Each row is followed by its class number.
[ -91  188  106   25    3  487   42  418  480  342  -85   34  597 -135
  528 -353  293  567 -125 -252 -805 -320  115 -154 -270 -214 -305  -74
 -263 -327   48  301  428  386 -438]
11
[-252 -509  -58  402 -162  -66 -486   55  -13  -79  110 -407 -431  206
  188 -110  310   -3 -235 -342 -418  -16  -81  231 -399 -172   -8  768
  -44 -268  132  415 -279   -4  301]
4
[ 741  272  222 -166  549 -137   83 -366  -87 -694  117  312 -338 -389
    1  -93  256 -546  -72 -178  448 -164    6 -186  325 -270  545 -339
  133 -120  -26  -51  132 -219  -79]
4
[-273 -233   13 -294  362 -177  100   21 -112 -250  -12  -20  -66 -350
  -86  -38  236 -374  132  337   58 -167  108  197   44 -202  240 -111
   92 -131   26 -206 -230 -254  -89]
9
[ -19 -367 -203  574 -396  256 -540  427 -188  319  217 -476 -334  296
   28  138  187  105 -266 -555 -130   87  120   44  -12 -521  140  466
 -250 -600  731  232 -260   71  290]
3
[ 108   84 -167 -349  386  153  170  257 -251  533  167  413  153  461
   51  -48 -194 -151  191  189  510  -58  232  169  460 -406  486 -528
  134  -97  265 -259   63 -281  263]
4
[-194  240  -12  -48 -222  557   17  100 -643  358   -9  -98 -122  573
   20 -334 -407  397   47 -294  358   -4  109 -244  -19 -407  -18    9
   87 -293  196   57 -271  140  483]
1
[-181 -225   36  628 -376  117 -282  162 -130 -174   18 -312 -732   -8
 -579 -150 -104  160   78 -590  148  418  -80 -288  112 -269 -152  500
 -347 -618  311  301 -428 -242  268]
0
[-443 -137 -223  405   91 -198 -100  293 -327 -106 -129 -606  135   -1
  -66   24  221  469  -88 -145 -577  169 -384  226 -250 -165 -822  447
 -434   21  -56   34  304  -27 -149]
4
[ 143  115  -14  -67  126  158  -18 -226 -475 -178 -143  324 -169  214
  227 -132   30 -183   73  -88  456 -249  164 -190  -50 -419   20  282
  330 -173  357  107   55 -217  386]
3
[ 228 -364  547   96  331 -216 -431  331  137  -39  408  455 -604  178
  133 -180  516   75  246 -273  219  -69 -332  134  363 -441 -258  204
 -451 -579 -162  469  133 -252 -257]
8
[  84 -113  167 -110   19 -448  289 -320  241 -365 -227    5 -170 -119
  -76  382  183 -281  351  161   29  251 -293  -50  147  244 -365  -93
 -107   95 -117 -153   15  118 -397]
7
[-367  229 -298   84   21    7   67 -236 -418 -167 -221 -420   25  -32
   -2 -204   86  152 -215  -41  -93   88   33 -150 -301 -161 -586  -76
   34  240  -64 -211  188  115  -92]
6
[-571 -341  -18  404 -128  201 -377  285  -36  212  126 -326  -15  -23
 -181 -118  -46  420  167 -153 -336 -151   -2   52 -254  -15  -92  447
 -265 -234  217  126 -421 -166   -9]
2
[  27 -342  147 -240  337 -422  167 -187  507 -342 -209  297 -207 -354
 -296   71  106 -362  340  130  204   81   71  131  448  393  154 -446
 -122 -169  -16 -203  -91  -94  -97]
6
[ -65  -62  -73  -59  265 -427   60  237 -211    9   37  156   41  -15
  -72 -230 -124   50  121  184    0 -129   -6  259  185  115 -227 -156
 -215  -16 -253 -137  -73 -309 -123]
9
[  31   84  -60 -201  102 -537  210 -179 -216 -405 -199  298 -127  105
  -84 -100   46  246  -59  189  319  -30 -105  131  155  262 -217 -116
  -43  -32 -167  -99   59   94  146]
11
[ 272  147  219  -54  208  418 -224  -43  -20   57  441   68  186 -311
  -33  -79 -142 -176 -196 -212 -261 -336   67 -127  -40 -476  195  -55
  -16 -218 -134  218   85 -146 -133]
10
[ 167   40  -38 -195  -22 -320  167  -47 -209   47  135  208  -94 -109
 -189  -56  -74  242 -164  368  167  146  -81   27  281  202  109  -65
 -297 -219 -334 -169  111  213  -54]
5
[-369  -31   62  424 -257  472 -298  528 -300   -1  341 -391 -498 -110
  111 -398  361   79 -261 -246  246  156  -94   -5 -271 -899 -113  483
 -125 -530  377  544 -130 -142   86]
4
[ 240  -89  128 -392  234 -118  253 -213   24  -21   47  321   95  -74
 -221  -42 -261 -189  265  414  108 -180  -55   78  158  185  247 -346
   28 -100 -227 -269 -122   -6 -197]
4
[ 194  215 -100    8  369   95  -23  -51  124   88  191  -11  183   95
  571    3  132  -43   -6   75  -27 -260  -40  101   67 -186  203   38
  -42  233 -143   80  507   28  242]
10
[-176 -181  160  -26  -86 -108   61 -230 -412  150 -163 -379   35  355
   90  429  -89   15  377    4  -64   18 -317 -154 -198  399 -563  247
 -126   88 -100 -294 -217  168 -306]
5
[-663  100 -382  504  -12  599 -499  413  -31  250  110 -643  204 -120
  656   -9  208  139 -274 -524 -627 -240   56   85 -395 -177 -425  630
  113  204  361  319  232  107  225]
2
[ -16 -188 -127 -185  202   74 -154  184  -95  132  -14  609 -413  244
  197 -308  225 -173    3  -50  407  144  258  277  387 -558  205  -73
    4 -461  286  -21  339  -47  500]
0
[  42 -222  103  -41  154 -275   91 -249  180 -195  -67  -22 -212  234
    1   37  -19  -18  223   29  215   80 -202  -28  153  569  -27 -165
 -207  124 -191 -134 -164   59  -61]
6
[-385 -373 -631  361  -92 -443 -325  531 -451  484   32 -354  329  248
  344 -125 -235 -153  -53  -31 -353   75  313  577 -114 -267 -199  374
 -390  325  356 -317    0  -21   92]
8
[ -38 -158  -88 -231   81 -241  143  130  -88  213 -131  318  131  139
   52  132  -37  100  133  332  242   18   86  136  319  304  114  -98
 -184  -36  -51 -256  -24   51   39]
9
[-336 -137 -119  205  -26 -202   62  332 -222  188 -202 -189  -77  190
  -70 -209  132  232  113  -76   -1  160 -104   78  -95    3 -659  162
 -269 -144  -35  -19  -20  -83 -128]
10
[ 538  327   91  152 -137  149 -163  132  -61  283  281  160  123  256
   99  181 -103  163   77 -251   -3 -147  -39 -136  190 -317  180  151
 -232 -457  301 -135   11   79  -28]
0
[-192 -216 -114  274 -576  710  -20  138  562  218 -379 -169  -94  -53
 -373 -302 -229  416 -215 -418 -202  178  353 -391 -151  442  205 -353
  -27 -225  356  199 -168  431  180]
5
[-366 -124 -219  396 -150  345 -276  382 -291  414  351 -329 -120  548
  347 -325   33  314 -201 -347  -76   80  114 -220 -139 -443  -48  383
 -274 -164  216  302  -90 -173   51]
0
[-465 -395 -116  690 -726 -169 -245  123  -88   -1 -426 -566 -458  338
  -17   55   23    9  388 -502  -58  438  -34  -34 -392 -206 -855  571
 -235  -38  509  104 -411   67  -44]
8
[-379  438 -463   39  364   48  -36  477 -822  373  284  210  112  680
  416 -316  -16  526  -31    1  212 -174   68  188  450 -756  -30  453
 -323 -165  -87 -141  243  -37  741]
7
[-135    1 -117 -192   58 -229  297  -46 -119 -166 -230  312 -151   65
 -357  -77  -86  -92  233   95  410  109  101   51  225   11 -108 -228
   78 -121  -57 -185  -41  -67  154]
3
[-591 -233 -163   73 -250  237 -273  687 -160  860  333  -82  104  535
  485 -390   17    4 -230   10  -81  113  227  160 -259 -596 -261  109
 -181 -148  168  242  -66  -83 -148]
10
[  81 -221  253  -20  228 -148 -299 -225  361 -218  113 -349  302 -459
  111  387  -84 -437 -129 -154 -736  -86 -402  147 -280  675 -653  -64
 -157  391 -320  -99  197   59 -711]
10
[-141  -63   -9 -132    0   62  197 -109 -305  196  -96 -133  160   -1
 -115  145 -183   36  188  199   53   13   78 -179   30  260   31  -72
  -65  -53   62 -304 -174   19 -131]
6
[-322  -64 -168  -89  114  -51   30  372 -367  312  104   42   75  326
 -164 -279 -103  322  -69   70    7   51   56  112  102 -209  -94 -135
 -272  -76 -110 -114  -12  -77   56]
7
[ -25  -75  239  -63 -124  -72  -43  -76  106 -131 -367 -358  -17 -251
  306  340  299   42  -26   83 -390 -279 -290 -171 -294  646 -651  154
   50   25 -173  112  104  411 -321]
3
[ -73  -66  147 -347  169 -106  209  -14  -62  211   14  269   12  204
  -44  152 -109 -167  317  256  480  219  -68   16  297  243  199 -347
  -85   -4 -118 -415 -120  -25 -203]
5
[ 140  151 -230   44 -104   55   -8 -107 -241 -313  125  -59   50  116
  242   18  103 -178 -239 -117    7 -154   25  -17 -241 -186 -141  230
  191  149  -23  -68    4  -65  -94]
0
[-308  266 -322  353 -346   40   50 -261   52 -536 -508 -519 -207 -478
  334   25  368   37 -240   -8 -398   10   58 -202 -477 -161 -212  260
  363  124  416  187  145  287  119]
11
[-397 -441 -171 -165  674 -265  -87  424 -360  467  301  -45  379  241
  284  -56   28 -108  168  346 -201 -287   46  515  171   -6   -5  -88
 -244   35 -144 -304  -62 -486 -214]
3
[ 401 -296  253 -381  135 -425  272 -207 -289 -292    1  393  241  266
  269   55  141  -66   66  255  179  -56  -48   42  175  435  132  118
  -82   78 -361 -218   87  124 -418]
1
[-210  -47  167 -212  234  192   79  166   32  310  200  156   83  162
 -146  117    3   87  321  278   73 -133  -67  -66  177 -206  169 -157
 -131 -167   23  -84 -151 -181  -58]
0
[-459   75  -90  303 -639  152   16 -217 -302 -214 -247 -279 -409   54
 -333 -245    8  100   77 -149  203   16  299 -335 -459 -758  -47  190
  358 -234  494  311 -475  134  227]
4
[ -35 -322  -39   77   98 -135  -84  341  -21  264  -71  513  -76  256
 -432 -172   42  417   75  -17  219  174  165    2  574  104 -353 -268
 -580 -401  -32 -242  -37 -304 -145]
10
[ 188  314  300 -225 -262 -110  278  -74 -121  -13   48  349  -12   -1
  197 -294  127  399 -114  170 -328   96 -122 -267 -163 -202 -268  170
 -328 -321 -466  259  436  459 -274]
9
[  12 -141  353  241  -78  256  -66  366  201  234  267  106 -414 -123
  -10   83  222  201  367 -266  397  208   25 -267  598 -187  143  273
 -604 -857  185  225 -192 -181    4]
5
[ 488  183  301   70 -215  205   -7  -18   14 -351  -47   80 -290  217
 -211  270 -131  -92  231 -662  450   89 -103 -437  357 -146  192   88
   33 -284  251   76 -464  -40   92]
1
[-122   28 -267  536 -262   41 -215  385 -196  241 -236 -592  212 -199
  212  125   78  543  -90 -147  -52    6   57  -15   76  110 -322  465
 -329 -110  330    8   94  100  129]
2
[-278 -165   49 -104   74   49   -4  172 -196  251  119   -5  -35  335
    3   26  -84 -143  101  304  105  -88 -133  -61  -85  164   73   85
  -88  -48 -216 -194 -279 -113 -150]
8
[  69  360 -102   91 -363  385  263  168 -181  187 -144  -65   46  -85
  337 -506   44  541 -418 -189  -42  175  128 -315 -297  -61 -320   16
  -11 -269  130  399  334  216  -81]
7
[-238 -283   55 -108  578 -244  -31  621 -315  -18  376  215  -12   -5
  252 -251  401 -504   72  -99  221   85   85  535  320 -725  -21   81
 -209 -147   13  125  284 -456  -66]
4
[-184 -100 -139  -47  189 -430   26 -139   34   -1 -229 -110   34 -158
  139    9  -42  -13   64  260 -383 -129  -95  209  -83  599 -475   18
 -108  199 -261 -180  151   96  -15]
0
[ 103  -71  124  -67  439 -415   32 -158 -346  273  338  183  131  442
  326   23 -141 -106  488   53  228  120 -183  322  228 -395 -224  171
 -157  294 -366    8  166 -397  -74]
11
[  80  -20 -112    0 -134 -188  293   14  -90   77 -408  159  -21  147
 -154 -109 -283  179  160   48  185  118   84 -128  193  569 -250 -112
  -83  -93   17 -163  -12   74   85]
1
[-123  185 -114  118 -369  268  435  -81  -98  132 -173 -395  153   81
 -275    4  -58  156   -4  -77 -219  525   15 -452 -226 -234 -340   24
 -158    1  124 -140  -71   52 -307]
11
[  38 -199 -140  157  -56  122 -216 -227 -181 -221  -83    0 -188  -59
  -33  161 -103 -246  -67 -151  283  -42  225  -13   89  429  239   61
  178  244  258 -165 -219 -104  294]
2
[ 183  367 -166 -319  136  192  138 -324 -192    9 -197   53  513  -81
  -54 -128 -452  -26 -186  -29 -249 -251  167   84 -214  273  -10 -412
  462  360 -214 -361  151  149   66]
8
[-127   86 -108 -209  125 -111  287  211   44   79 -296  463  150  -90
 -264 -212 -171  154  278  205   67 -128  197  140  324   55 -108 -521
  -34 -237   53 -260  -92  -24  -31]
4
[ -28   -1  -31   92 -111  333   21  372 -518  516 -136 -131  201  133
 -171 -322 -266  698  -91 -227   32  -89   33 -282    1  353 -650  -34
 -262 -276 -229    6   73   47 -245]
11
[-129 -174 -113  -73  -55   81 -203 -120 -464 -287  -42 -161 -289  132
  202  -20   42 -332 -214 -313   76  -94  197  181 -239 -422  135   74
  306  -29  421  120 -298  -49  450]
3
[ 279  252 -228 -412  141  193  203 -524 -132 -127 -294  -32  479  -81
  655  296  -60 -454 -123  -84 -230 -111  370   39  -68  -76  267 -408
  514  451  316 -387  403  282  114]
5
[ -92 -123  109  -42  -33 -132  146 -166 -203  116  -18 -110  -12  324
 -280  258 -321   74  430  150  -96 -120 -246 -213  -31  492 -283   13
 -136   67 -221 -246 -453  -47 -272]
9
[-374 -324  -42   77   59  513 -420  308 -208  278  269 -691   34 -329
  448  301  122 -391 -178 -237 -476 -230   40  236 -259 -407  211  463
  173 -249  306  226 -252  -93  149]
5
[-609  -23 -193  322 -191   63 -163  289 -258 -141  122 -648 -206  -50
  156  -87  419  476 -186  -22 -381  100 -118  -11 -271 -864  -23  565
 -331 -275  225  313  -15  113  177]
9
[ -58 -351   30   89  224 -409 -269  276 -102  175  163   60  337 -169
   52  509  -27 -207  400   39 -121 -258   61  416  279  141  -58  220
 -311  183    1 -279 -144 -266 -208]
5
[-212  -58  223 -164 -115  -34  230 -281  368 -157 -240 -291   67 -759
  451   14  369 -304    3   74 -686  239  103 -223 -378  109 -476 -387
  -25  279  -84  133  526  460 -885]
1
[  37  -71  -82 -347  297 -419  305 -128  153   74   -4  227  352   -6
  139    3 -100  194  167  458 -140 -232    8  193  198  457  -73 -364
 -196  116 -305 -239  125   78 -236]
11
[-317   47  -52  432 -572  291 -114 -113 -415  118 -332 -548 -279 -151
 -340  168 -382  505  243 -334   45  426  -24 -509   31  -28 -294  162
 -457 -226  157 -161 -125  447   -6]
1
[ 454 -183  438 -282  293  162   54   54  -31  272  352  500  170  163
  -92  243  188  177  151  247  399 -313   64 -225  587 -176  391 -253
 -209 -390 -129  124  -12 -198 -237]
6
[  68 -194   74 -119    1 -273  183   62   97   75  -56   46   33  160
   12  263    3   80  251  102  -32  177 -165  -92  280  369 -239  -43
 -405  -19 -154 -199   85   91 -309]
5
[ -52   59 -323   -8  176  392 -244   20   25  170   15  -98  104 -119
  380 -105  237  304 -403  -28 -198 -417  227   45  -37 -171  170  102
  187  -65  100  207  369  218  419]
4
[  67   65  -39 -135  211  455  116  290  630  -88   96  115  -73 -313
   50 -205  594  -14 -373  -70  -26 -121  231    9  147 -452  639 -329
  200 -410  372  357  253  142  247]
1
[ -75 -392   32 -262  260 -218   -9  176  -58  214  -77  206   93   38
   43 -127 -150  -51  112   73   74  127   34  257  206  433 -210 -332
 -209   62 -178 -219   45 -169 -256]
0
[ -79 -187   58  136 -170  216 -207  -41  413 -184   43  -45 -113 -406
  -45   91   88    4  125 -229 -404 -292  201  -55  -48 -230  430  337
   51 -449  321  262 -338  113  144]
1
[-261 -106   34  -77  199 -160  -11  117 -109 -298   32 -140    6 -119
 -109  207  121 -248  117  -20  -68   87 -242  141   15  -48 -360   26
  -26  235 -138 -161  -71 -194 -306]
11
